Below are the code and all the weights of a small trained network. Each question names an input and a class and asks about switching units off, where a switched-off unit gives its printed mean instead of its output.

import numpy as np


def w(rows, s, z=0):
    codes = np.array(rows[::2]) - 128.0
    scale = np.full(codes.shape[1], s)
    scale[-1] = z or s
    return codes * scale


def norm(h):
    return h / np.sqrt((h * h).mean(-1, keepdims=True) + 1e-5)


def f(y):
    return y / 2 * (1 + np.tanh(0.7978845608 * (y + 0.044715 * y**3)))


def log_softmax(a):
    a = a - a.max(-1, keepdims=True)
    return a - np.log(np.exp(a).sum(-1, keepdims=True))


def net(x, mask):
    res = np.array(x, float).reshape(1, 6) / 4 @ E
    u = 0
    for l in range(2):
        y = f(norm(res) @ A[l][:, :-1].T + A[l][:, -1])
        res = res + np.where(mask[u : u + 7], y, B[l][:, -1]) @ B[l][:, :-1]
        u += 7
    return log_softmax(norm(res)[-1] @ U[:, :-1].T + U[:, -1])


A, B = {}, {}
E = w([
[86,196,144,43,53,112],'x0',
[131,100,92,63,86,88],'x1',
[174,224,102,113,152,173],'x2',
[72,179,107,146,101,103],'x3',
[16,189,1,143,220,113],'x4',
[189,181,84,214,158,125],'x5',
],0.0056)
A[0] = w([
[69,89,151,183,194,112,44],'0.n0',
[125,1,136,169,190,94,69],'0.n1',
[64,98,191,227,85,181,65],'0.n2',
[146,147,69,167,143,158,67],'0.n3',
[182,158,109,194,154,195,48],'0.n4',
[133,87,224,122,108,213,2],'0.n5',
[140,58,157,164,108,146,177],'0.n6',
],0.0095,0.0017)
B[0] = w([
[97,77,163,139,119,111,204],'0.n0',
[115,21,47,70,205,67,254],'0.n1',
[158,169,64,245,48,61,185],'0.n2',
[99,149,165,108,224,187,198],'0.n3',
[192,185,173,191,215,78,247],'0.n4',
[136,110,167,197,14,222,246],'0.n5',
[2,106,95,184,152,184,212],'0.n6',
],0.0075,0.0037)
A[1] = w([
[187,59,153,108,73,247,54],'1.n0',
[83,145,147,60,50,115,97],'1.n1',
[122,134,101,46,59,91,104],'1.n2',
[243,140,143,141,201,163,21],'1.n3',
[12,237,125,210,254,212,253],'1.n4',
[212,139,157,142,173,84,120],'1.n5',
[113,203,132,161,94,177,131],'1.n6',
],0.0098,0.0024)
B[1] = w([
[168,122,225,17,160,252,175],'1.n0',
[59,214,117,167,147,168,161],'1.n1',
[47,207,132,153,148,135,156],'1.n2',
[75,211,158,201,254,122,174],'1.n3',
[234,112,133,61,56,88,249],'1.n4',
[24,181,124,209,222,193,157],'1.n5',
[151,51,106,111,178,93,158],'1.n6',
],0.0085,0.011)
U = w([
[176,152,85,29,72,36,170],'0',
[121,77,129,227,45,82,15],'1',
[119,109,204,104,65,225,254],'2',
[167,194,143,191,222,106,90],'3',
[35,238,114,87,72,105,94],'4',
[69,7,72,94,169,81,138],'5',
],0.015,0.0021)

Each question gives the input, the list of numbers given to net, and the class t.
The units are the neurons (one row each of A and B). Each row of codes is followed by its name. A weight is (code - 128) times the scale printed after its matrix; where a second scale follows, it is the last column's (A, B and U).
mask holds one flag per neuron, layer by layer. A switched-off neuron (its flag False) gives its mean, the last column of its row in B, instead of its output. The means were averaged over made-up inputs and are rounded, as every weight is.
A unit's drop is (log p(t) with every unit on - log p(t) with that unit switched off) / (log p(t) with every unit on - log p(t) with every unit switched off).
The circuit of an input: a set's keep is (log p(t) with only the set's units on - log p(t) with every unit switched off) / (log p(t) with every unit on - log p(t) with every unit switched off). Starting from the 12 units with the biggest drops (on a tie, the unit counted first), units are removed one at a time, each time the one whose removal leaves the highest keep (on an exact tie, the one counted first), for as long as the keep stays at least 0.8.
units of the circuit, in order: the units of the circuit, biggest drop first
top k neurons: the k neurons with the biggest drops, biggest first
k most important neurons of layer l: the k neurons of layer l with the biggest drops, biggest first
drop of u: that unit's drop, to one decimal
input [4,-3,-1,8,-4,-2], class 4: units of the circuit, in order : (1.n1)
input [4,5,5,4,0,5], class 0: 2 most important neurons of layer 0 : (0.n1, 0.n3)
input [5,8,8,7,-8,-7], class 4: top 2 neurons : (1.n2, 1.n1)
input [-4,2,-7,4,5,7], class 5: top 2 neurons : (0.n1, 0.n0)
input [-6,-4,-2,8,-4,-7], class 1: 2 most important neurons of layer 0 : (0.n2, 0.n5)
input [-6,-6,-6,6,-2,-5], class 1: 3 most important neurons of layer 0 : (0.n2, 0.n5, 0.n3)
input [-1,-1,-6,7,-4,8], class 1: top 2 neurons : (1.n3, 0.n6)
input [1,2,4,4,-2,-3], class 4: 2 most important neurons of layer 0 : (0.n5, 0.n3)
input [5,4,-7,8,-8,6], class 4: 3 most important neurons of layer 1 : (1.n1, 1.n4, 1.n2)
input [-1,-1,-4,3,2,1], class 5: 2 most important neurons of layer 0 : (0.n1, 0.n5)
input [6,8,-2,5,6,8], class 0: 3 most important neurons of layer 1 : (1.n4, 1.n5, 1.n3)
input [-8,8,-3,-3,-2,7], class 5: top 2 neurons : (0.n1, 0.n6)
input [8,8,-8,7,-6,-8], class 4: top 2 neurons : (1.n1, 1.n2)
input [5,-5,-5,-4,1,3], class 1: units of the circuit, in order : (0.n2)
input [-7,3,6,-3,8,-3], class 0: drop of 1.n4 : 0.9
input [-7,2,-2,-6,7,2], class 5: drop of 1.n1 : 0.0
input [5,-6,-6,6,0,1], class 1: drop of 1.n4 : 0.1
input [1,-4,4,6,7,4], class 0: drop of 1.n4 : 0.8
